Below is a small trained network, with its code and all its weights. Each question gives an input and a target symbol and asks what happens when units are switched off, that is, made to give their printed mean instead of their output.

import numpy as np


def w(rows, s, z=0):
    codes = np.array(rows[::2]) - 128.0
    scale = np.full(codes.shape[1], s)
    scale[-1] = z or s
    return codes * scale


def norm(h):
    return h / np.sqrt((h * h).mean(-1, keepdims=True) + 1e-5)


def softmax(a):
    e = np.exp(a - a.max(-1, keepdims=True))
    return e / e.sum(-1, keepdims=True)


def log_softmax(a):
    a = a - a.max(-1, keepdims=True)
    return a - np.log(np.exp(a).sum(-1, keepdims=True))


def net(x, mask):
    ids = ['ΘΛΦΨαβδεζημπστω'.index(c) for c in x.split()]
    T = len(ids)
    res = E[ids] + P[:T]
    u = 0
    for l in range(2):
        r = norm(res)
        for j in range(3):
            rows = slice(2 * j, 2 * j + 2)
            q, k, v = (r @ M[l][rows].T for M in (Q, K, V))
            z = softmax(np.where(np.tri(T) > 0, q @ k.T / 2**0.5, -1e9)) @ v
            o = O[l][rows]
            res = res + np.where(mask[u + j], z, o[:, -1]) @ o[:, :-1]
        u += 3
    return log_softmax(norm(res)[-1] @ U[:, :-1].T + U[:, -1])


Q, K, V, O = {}, {}, {}, {}
E = w([
[141,168,128,104,148,156,130,165,57],'Θ',
[43,145,148,161,183,70,42,163,164],'Λ',
[134,118,119,81,178,161,134,154,62],'Φ',
[156,123,122,116,175,75,159,157,41],'Ψ',
[111,146,103,91,166,114,142,137,45],'α',
[116,177,57,152,148,181,189,172,90],'β',
[109,112,114,113,226,107,198,163,87],'δ',
[58,175,114,132,164,102,167,120,79],'ε',
[86,185,156,96,115,120,177,216,119],'ζ',
[118,222,197,138,187,177,167,101,120],'η',
[84,238,112,178,13,116,111,80,117],'μ',
[15,142,61,177,119,108,121,15,97],'π',
[5,169,102,106,67,214,120,134,169],'σ',
[90,94,65,186,101,47,204,128,169],'τ',
[120,145,148,45,32,136,114,109,179],'ω',
],0.018)
P = w([
[98,2,204,200,39,155,211,107,101],'0',
[85,118,138,121,111,130,181,91,87],'1',
[80,137,129,135,123,120,172,98,118],'2',
[115,170,83,118,151,87,161,97,131],'3',
[123,179,80,130,175,76,158,104,166],'4',
[145,203,61,119,183,74,152,93,176],'5',
[163,238,52,129,216,63,148,97,200],'6',
],0.0098)
Q[0] = w([
[167,126,70,109,127,145,133,119,145],'0.h1',
[118,137,107,124,143,113,91,144,128],'0.h1',
[6,183,145,127,131,117,195,152,155],'0.h2',
[114,99,220,217,127,148,28,95,143],'0.h2',
[104,183,108,106,125,119,208,121,134],'0.h3',
[53,111,207,162,131,123,64,144,115],'0.h3',
],0.016)
K[0] = w([
[140,157,107,98,152,127,143,125,162],'0.h1',
[106,118,140,158,139,107,100,135,91],'0.h1',
[107,129,145,168,126,122,50,80,251],'0.h2',
[136,43,161,138,80,169,93,150,13],'0.h2',
[95,144,98,127,154,93,82,111,232],'0.h3',
[156,62,149,168,94,163,119,114,96],'0.h3',
],0.014)
V[0] = w([
[95,152,85,90,148,91,227,131,113],'0.h1',
[170,183,68,117,211,114,80,167,166],'0.h1',
[99,96,2,136,55,126,165,227,85],'0.h2',
[158,168,119,202,118,217,149,96,138],'0.h2',
[181,116,74,124,88,155,56,194,81],'0.h3',
[143,253,200,210,155,138,166,151,64],'0.h3',
],0.0075)
O[0] = w([
[90,146,207,82,122,172,169,65,75,255],'0.h1',
[51,157,174,168,187,34,160,181,145,25],'0.h1',
[58,55,59,82,58,55,101,254,66,131],'0.h2',
[116,254,124,157,154,191,128,131,72,161],'0.h2',
[154,45,136,215,132,89,6,115,94,15],'0.h3',
[108,198,230,147,38,127,165,150,101,190],'0.h3',
],0.0087,0.0073)
Q[1] = w([
[152,65,62,120,102,199,127,84,126],'1.h1',
[202,92,160,244,148,131,39,188,131],'1.h1',
[118,136,209,133,183,118,188,91,185],'1.h2',
[202,68,91,249,119,128,94,212,187],'1.h2',
[221,77,38,120,99,190,103,164,148],'1.h3',
[33,154,59,33,95,171,163,24,125],'1.h3',
],0.014)
K[1] = w([
[198,70,70,82,94,137,135,141,122],'1.h1',
[228,132,93,134,125,230,193,148,4],'1.h1',
[113,170,147,182,128,101,50,133,177],'1.h2',
[215,136,95,129,117,202,163,132,26],'1.h2',
[201,52,105,85,122,166,133,134,58],'1.h3',
[49,91,143,91,109,83,73,114,218],'1.h3',
],0.014)
V[1] = w([
[101,149,211,107,216,136,48,135,25],'1.h1',
[91,135,64,179,155,182,83,75,64],'1.h1',
[4,171,130,64,56,134,75,133,148],'1.h2',
[140,97,130,72,195,159,161,33,154],'1.h2',
[62,101,101,243,140,37,155,47,74],'1.h3',
[195,166,156,95,30,82,76,47,121],'1.h3',
],0.015)
O[1] = w([
[169,63,173,239,173,156,140,201,35,68],'1.h1',
[211,162,44,206,157,183,165,94,113,135],'1.h1',
[126,140,87,209,88,80,142,141,180,252],'1.h2',
[139,37,125,109,146,124,200,1,121,180],'1.h2',
[249,213,91,68,73,68,172,174,58,81],'1.h3',
[133,143,183,164,172,23,14,18,90,178],'1.h3',
],0.016,0.018)
U = w([
[139,228,127,145,156,75,41,101,119,104],'Θ',
[110,188,112,25,90,134,130,132,148,129],'Λ',
[226,141,69,129,110,120,140,65,111,118],'Φ',
[125,65,110,163,79,94,122,100,64,114],'Ψ',
[140,149,206,148,157,181,158,93,135,151],'α',
[186,89,168,88,100,113,82,149,94,192],'β',
[29,121,137,160,39,80,224,79,71,1],'δ',
[116,73,108,94,196,69,76,64,208,122],'ε',
[165,107,171,151,86,72,145,133,168,96],'ζ',
[2,134,170,138,110,102,124,175,128,96],'η',
[192,104,132,150,149,165,40,169,158,207],'μ',
[113,125,69,212,128,175,143,124,238,75],'π',
[111,142,76,131,162,182,104,193,78,195],'σ',
[92,55,117,97,120,149,183,142,92,141],'τ',
[213,56,109,105,153,197,78,167,145,233],'ω',
],0.0092,0.011)

Each question gives the input, a string of symbols that net reads in full, and the target symbol t.
The units are the heads (2 rows each of Q, K, V and O). Each row of codes is followed by its name. A weight is (code - 128) times the scale printed after its matrix; where a second scale follows, it is the last column's (O and U).
mask holds one flag per head, layer by layer. A switched-off head (its flag False) gives its mean, the last column of its rows in O, instead of its output. The means were averaged over made-up inputs and are rounded, as every weight is.
A unit's drop is (log p(t) with every unit on - log p(t) with that unit switched off) / (log p(t) with every unit on - log p(t) with every unit switched off).
The circuit of an input: a set's keep is (log p(t) with only the set's units on - log p(t) with every unit switched off) / (log p(t) with every unit on - log p(t) with every unit switched off). Starting from all 6 units, units are removed one at a time, each time the one whose removal leaves the highest keep (on an exact tie, the one counted first), for as long as the keep stays at least 0.8.
circuit, biggest first: the units of the circuit, biggest drop first
most important unit: the unit with the biggest drop
heads that matter: for each layer, one digit per head in row order, 1 if its drop is at least 0.15 and else 0, layers parted by /
input β π Φ π τ δ, target Λ: heads that matter -> 000 / 101
input α α Θ σ σ Ψ, target π: circuit, biggest first -> [1.h3, 1.h2]
input Λ η ω η σ, target Λ: heads that matter -> 110 / 101
input π ζ Λ τ α, target π: circuit, biggest first -> [0.h1, 1.h3, 1.h2]
input δ ζ ε μ, target Θ: most important unit -> 1.h3
input μ η Ψ σ η η β, target α: circuit, biggest first -> [0.h2, 0.h1, 1.h1]
input π τ η ζ ε Λ δ, target π: heads that matter -> 000 / 001
input η Ψ η π τ, target Λ: heads that matter -> 000 / 101
input β η Θ ζ η, target α: circuit, biggest first -> [0.h2, 1.h1, 0.h3]
input μ ω Φ Ψ σ η β, target π: heads that matter -> 100 / 011
input η μ β Λ π ω β, target η: circuit, biggest first -> [1.h1, 0.h3, 0.h1]
input η Ψ η δ μ Ψ η, target Θ: heads that matter -> 000 / 011
input Ψ Ψ μ Θ η Θ, target α: heads that matter -> 110 / 100
input ζ ω ω ζ ζ η, target α: circuit, biggest first -> [0.h3, 0.h1, 1.h1]
input ζ μ ε ζ Θ, target η: most important unit -> 0.h2
input η Λ μ, target η: circuit, biggest first -> [0.h3, 1.h1, 1.h2]
input σ ω Θ α η Θ π, target Φ: circuit, biggest first -> [1.h3, 1.h1]
input π δ τ τ μ α, target Λ: circuit, biggest first -> [1.h3, 1.h1]
input Λ ω ε η Θ η Φ, target Λ: heads that matter -> 110 / 101
input ω μ ω Θ β, target ε: most important unit -> 1.h3
input μ Θ σ ζ β η ε, target α: circuit, biggest first -> [0.h2, 0.h1, 1.h1, 1.h2]
input Θ σ σ Λ ω, target Θ: circuit, biggest first -> [0.h3, 1.h3, 1.h2]
input Λ σ ε ω μ, target Λ: heads that matter -> 110 / 101
input η ω μ α μ π Θ, target Φ: heads that matter -> 100 / 101
input Ψ Θ τ ζ, target Λ: circuit, biggest first -> [1.h1, 1.h3]
input η τ β τ η ε, target Λ: heads that matter -> 010 / 101
